In the rows, zero is written as 128.
Each row has two labels, one from each of two sets.
138	129	124	117	127	130	130	132	128	142	141	129	142	137	128	134	138	125	77	151	129	132	139	127	128	129	136	136	119	148	136	117	135	135	151	137	133	149	129	114	124	145	121	112 : (48), bizi
113	145	119	126	125	125	132	124	131	119	122	129	133	127	102	130	146	132	94	162	132	135	109	105	124	127	145	118	132	133	107	130	127	89	171	120	135	94	121	106	115	137	125	138 : (42), vopa
223	132	120	154	122	129	131	133	126	140	129	109	138	145	138	144	131	129	59	152	145	127	161	103	133	132	147	141	135	132	135	132	125	88	171	136	130	129	131	100	141	162	139	126 : (42), vopa
70	128	125	126	122	125	107	124	129	130	128	135	136	114	142	153	137	134	75	84	125	134	115	154	130	135	119	136	133	126	138	106	135	138	122	101	113	170	131	148	132	115	122	155 : (49), bizi
100	104	139	124	129	131	126	119	128	131	124	100	130	124	135	131	114	120	166	47	118	133	122	128	129	140	128	126	140	118	125	118	135	124	149	122	128	120	130	141	112	90	124	133 : (49), bizi
240	102	158	85	123	124	122	183	132	127	137	111	107	133	118	119	107	124	188	128	151	95	199	143	128	139	125	138	91	114	186	143	121	133	16	115	118	207	119	96	206	210	126	112 : (42), bizi
81	109	129	110	126	121	119	112	116	109	133	116	125	131	123	126	124	130	177	16	121	130	120	138	124	132	123	115	142	114	140	117	130	156	82	98	128	125	122	134	129	94	129	122 : (44), bizi
106	116	141	122	127	119	122	110	134	106	136	106	128	148	111	127	118	121	137	31	131	125	140	139	141	137	139	126	133	136	142	119	128	106	70	111	131	173	127	125	151	137	123	129 : (49), bizi
97	103	136	101	133	126	132	132	141	136	125	107	124	140	122	129	125	147	178	49	120	120	126	147	134	132	114	127	134	122	137	118	134	144	113	112	118	156	129	131	123	98	123	121 : (49), bizi
163	130	132	122	124	130	133	139	124	136	143	128	120	136	130	133	131	124	79	164	126	132	145	138	135	132	126	121	112	127	139	123	112	118	134	132	127	172	127	120	139	157	129	119 : (42), bizi
85	119	133	109	116	126	127	122	93	125	127	122	127	133	125	120	133	127	142	68	126	113	116	127	136	134	119	121	138	133	122	136	117	108	82	117	127	132	120	134	140	119	128	133 : (49), vopa
86	118	130	120	125	128	131	131	125	136	129	116	143	135	130	147	121	130	65	115	132	132	128	154	119	143	116	115	140	126	136	138	139	108	142	117	120	183	143	124	132	123	126	129 : (42), bizi
22	128	113	138	136	127	129	119	129	132	123	139	131	143	108	154	138	122	16	186	137	164	122	169	121	128	142	108	109	130	132	112	130	123	170	134	118	192	140	96	120	148	131	122 : (42), bizi
92	113	132	111	125	129	123	121	130	136	128	111	125	130	127	109	127	128	123	39	123	123	139	136	128	123	119	118	121	125	112	128	129	151	84	123	130	170	154	146	144	113	134	128 : (49), bizi
127	117	141	114	124	123	127	109	129	131	129	120	137	125	140	110	126	134	164	41	125	126	135	133	145	125	120	122	143	121	138	137	119	111	97	104	136	132	127	127	138	121	126	132 : (49), vopa
65	136	146	130	112	135	135	120	123	125	130	115	129	145	125	131	136	122	97	76	132	137	141	146	133	139	141	122	128	122	132	116	126	123	133	126	132	147	127	117	127	98	131	129 : (49), bizi
43	112	152	108	130	124	133	134	118	121	134	124	124	134	111	119	110	123	143	51	119	127	137	144	123	132	125	102	125	121	143	125	131	141	90	122	126	174	130	118	144	107	129	108 : (49), bizi
145	136	127	124	114	130	129	110	125	123	105	100	130	134	137	130	130	126	189	26	138	122	130	103	130	138	137	122	147	130	130	135	153	97	141	121	130	93	115	124	132	104	131	134 : (49), vopa
105	144	125	135	133	116	134	135	133	137	122	119	136	138	130	134	119	121	96	72	132	130	150	124	129	136	163	121	125	128	128	126	115	113	178	152	129	117	136	100	120	106	128	123 : (42), bizi
17	150	123	139	134	122	126	111	130	134	123	171	121	113	117	111	137	120	203	176	120	128	70	121	121	122	118	104	114	128	120	109	143	164	124	111	123	99	119	157	91	81	124	130 : (44), bizi

Each row has two labels, one from each of two sets.
129	126	130	136	128	122	117	128	124	126	126	115	135	132	137	138	128	131	119	126	124	122	143	134	132	129	142	103	144	106	127	125	136	130	135	124	130	122	130	105	127	120	129	136 : melir, fimif
146	131	141	86	128	126	160	133	132	135	115	117	135	99	132	143	127	128	101	169	128	127	114	115	150	118	129	129	125	108	137	116	126	122	128	101	135	127	126	109	123	127	130	143 : melir, fimif
142	124	137	89	120	127	147	137	132	123	130	142	128	112	121	141	117	128	113	147	127	139	89	117	134	133	118	129	114	109	142	118	122	122	116	108	134	106	138	132	124	134	132	139 : Kota, votum
138	150	151	39	130	126	180	135	153	109	134	196	137	79	111	142	125	141	78	179	111	205	42	106	144	149	121	119	84	108	135	95	110	108	111	119	121	58	119	130	111	138	136	164 : Kota, goka
118	121	126	115	127	135	105	126	126	106	143	145	130	138	129	133	121	135	125	101	123	154	131	132	117	159	131	105	126	110	120	122	128	127	115	145	131	94	138	139	125	140	132	141 : Kota, votum
134	142	136	94	122	127	164	131	141	136	124	150	136	103	118	126	122	129	120	163	128	134	102	116	133	103	116	157	93	141	133	119	117	121	130	124	124	130	117	148	107	130	121	126 : lede, goka
